Below is a small trained network, with its code and all its weights. Each question gives an input and a target symbol and asks what happens when units are switched off, that is, made to give their printed mean instead of their output.

import numpy as np


def w(rows, s, z=0):
    codes = np.array(rows[::2]) - 128.0
    scale = np.full(codes.shape[1], s)
    scale[-1] = z or s
    return codes * scale


def f(y):
    return np.maximum(y, 0)


def softmax(a):
    e = np.exp(a - a.max(-1, keepdims=True))
    return e / e.sum(-1, keepdims=True)


def log_softmax(a):
    a = a - a.max(-1, keepdims=True)
    return a - np.log(np.exp(a).sum(-1, keepdims=True))


def net(x, mask):
    ids = ['ΘΛΞΦΩβδεηστ'.index(c) for c in x.split()]
    T = len(ids)
    res = E[ids] + P[:T]
    u = 0
    for l in range(3):
        q, k, v = (res @ M[l].T for M in (Q, K, V))
        z = softmax(np.where(np.tri(T) > 0, q @ k.T / 3**0.5, -1e9)) @ v
        res = res + np.where(mask[u], z, O[l][:, -1]) @ O[l][:, :-1]
        u += 1
        y = f(res @ A[l][:, :-1].T + A[l][:, -1])
        res = res + np.where(mask[u : u + 4], y, B[l][:, -1]) @ B[l][:, :-1]
        u += 4
    return log_softmax(res[-1] @ U[:, :-1].T + U[:, -1])


Q, K, V, O, A, B = {}, {}, {}, {}, {}, {}
E = w([
[200,78,91],'Θ',
[193,119,120],'Λ',
[87,176,175],'Ξ',
[102,121,3],'Φ',
[184,191,158],'Ω',
[167,192,50],'β',
[109,68,193],'δ',
[191,144,173],'ε',
[185,13,99],'η',
[72,189,115],'σ',
[92,30,42],'τ',
],0.011)
P = w([
[240,190,70],'0',
[248,223,92],'1',
[215,197,128],'2',
[220,153,118],'3',
[149,170,132],'4',
[153,133,131],'5',
[160,136,176],'6',
[100,109,142],'7',
[101,92,129],'8',
[92,96,134],'9',
[85,88,132],'10',
[70,76,187],'11',
[57,60,145],'12',
],0.0013)
Q[0] = w([
[100,13,145],'L0H0',
[193,168,9],'L0H0',
[148,120,84],'L0H0',
],0.013)
K[0] = w([
[115,248,73],'L0H0',
[237,115,187],'L0H0',
[161,152,132],'L0H0',
],0.013)
V[0] = w([
[253,76,160],'L0H0',
[98,103,221],'L0H0',
[108,145,216],'L0H0',
],0.0031)
O[0] = w([
[105,3,249,176],'L0H0',
[184,166,211,3],'L0H0',
[109,188,205,53],'L0H0',
],0.0026,0.00055)
A[0] = w([
[254,199,120,3],'L0N0',
[104,102,217,253],'L0N1',
[122,241,66,112],'L0N2',
[131,241,151,178],'L0N3',
],0.013,0.00048)
B[0] = w([
[130,251,62,213],'L0N0',
[177,164,199,157],'L0N1',
[16,92,101,255],'L0N2',
[111,110,235,237],'L0N3',
],0.014,0.0052)
Q[1] = w([
[156,181,56],'L1H0',
[19,251,161],'L1H0',
[146,138,90],'L1H0',
],0.016)
K[1] = w([
[214,154,121],'L1H0',
[118,250,170],'L1H0',
[171,95,107],'L1H0',
],0.017)
V[1] = w([
[57,78,5],'L1H0',
[159,153,198],'L1H0',
[36,125,168],'L1H0',
],0.0023)
O[1] = w([
[180,3,135,70],'L1H0',
[110,164,125,164],'L1H0',
[182,120,144,253],'L1H0',
],0.003,0.0012)
A[1] = w([
[75,76,253,165],'L1N0',
[118,84,161,62],'L1N1',
[145,122,98,2],'L1N2',
[145,97,119,68],'L1N3',
],0.0058,0.0029)
B[1] = w([
[141,44,254,253],'L1N0',
[137,142,109,141],'L1N1',
[146,112,180,128],'L1N2',
[136,130,101,130],'L1N3',
],0.0072,0.0055)
Q[2] = w([
[156,70,254],'L2H0',
[116,147,98],'L2H0',
[134,163,71],'L2H0',
],0.0097)
K[2] = w([
[1,217,110],'L2H0',
[156,98,133],'L2H0',
[188,55,124],'L2H0',
],0.0085)
V[2] = w([
[140,180,90],'L2H0',
[127,141,89],'L2H0',
[108,249,72],'L2H0',
],0.002)
O[2] = w([
[119,221,34,134],'L2H0',
[89,156,98,111],'L2H0',
[68,220,4,255],'L2H0',
],0.0023,0.00096)
A[2] = w([
[246,75,52,28],'L2N0',
[129,129,125,2],'L2N1',
[153,110,82,168],'L2N2',
[255,131,87,69],'L2N3',
],0.015,0.0016)
B[2] = w([
[87,31,153,251],'L2N0',
[131,126,132,128],'L2N1',
[151,120,83,217],'L2N2',
[250,171,113,249],'L2N3',
],0.02,0.0028)
U = w([
[180,77,97,74],'Θ',
[183,131,84,132],'Λ',
[169,128,218,47],'Ξ',
[76,140,3,174],'Φ',
[127,255,138,73],'Ω',
[84,207,81,186],'β',
[127,118,156,253],'δ',
[182,182,114,94],'ε',
[129,51,90,44],'η',
[51,114,173,107],'σ',
[92,92,42,180],'τ',
],0.0065,0.0052)

Each question gives the input, a string of symbols that net reads in full, and the target symbol t.
The units are the heads (3 rows each of Q, K, V and O) and the neurons (one row each of A and B). Each row of codes is followed by its name. A weight is (code - 128) times the scale printed after its matrix; where a second scale follows, it is the last column's (O, A, B and U).
mask holds one flag per unit, layer by layer, with each layer's heads first. A switched-off unit (its flag False) gives its mean, the last column of its rows in O or B, instead of its output. The means were averaged over made-up inputs and are rounded, as every weight is.
A unit's drop is (log p(t) with every unit on - log p(t) with that unit switched off) / (log p(t) with every unit on - log p(t) with every unit switched off).
The circuit of an input: a set's keep is (log p(t) with only the set's units on - log p(t) with every unit switched off) / (log p(t) with every unit on - log p(t) with every unit switched off). Starting from the 12 units with the biggest drops (on a tie, the unit counted first), units are removed one at a time, each time the one whose removal leaves the highest keep (on an exact tie, the one counted first), for as long as the keep stays at least 0.8.
units of the circuit, in order: the units of the circuit, biggest drop first
k most important neurons: the k neurons with the biggest drops, biggest first
top k neurons in layer l: the k neurons of layer l with the biggest drops, biggest first
drop when u is switched off: that unit's drop, to one decimal
input Ω Φ τ Λ, target ε: 3 most important neurons : [L2N3, L0N2, L0N0]
input η Θ δ Φ σ Ξ, target Ξ: 2 most important neurons : [L0N0, L1N0]
input τ σ σ δ δ, target Ξ: units of the circuit, in order : [L0N1, L1N0]
input Φ δ Ω σ σ η τ σ ε, target Ω: 3 most important neurons : [L0N0, L0N2, L2N0]
input Ξ Φ σ β, target Φ: 2 most important neurons : [L0N2, L0N0]
input Ω ε δ Φ σ Λ τ η β η, target η: units of the circuit, in order : [L2N0, L0N3, L0N0, L0N2]
input Φ ε Ξ σ Φ Λ, target Λ: units of the circuit, in order : [L0N2, L2N3, L0N3]
input σ σ Φ τ, target η: 2 most important neurons : [L2N0, L0N2]
input σ Φ Ω β Θ, target Λ: units of the circuit, in order : [L2N3, L0N2, L0N3]
input σ σ Θ β, target Φ: 3 most important neurons : [L0N2, L0N0, L1N0]
input ε Θ τ σ, target σ: top neuron in layer 0 : [L0N0]
input β τ Λ Ω Θ σ Θ, target Θ: top 3 neurons in layer 0 : [L0N2, L0N3, L0N1]
input Ω Ω Φ ε, target ε: drop when L2N2 is switched off : 0.0
input Ω σ Λ Ω δ Φ Φ Θ, target Θ: drop when L1N0 is switched off : 0.1
input Φ β Φ σ Φ η, target Θ: drop when L0N2 is switched off : 1.1
input σ τ Θ Ω Φ σ Ω, target Ω: top neuron in layer 0 : [L0N0]
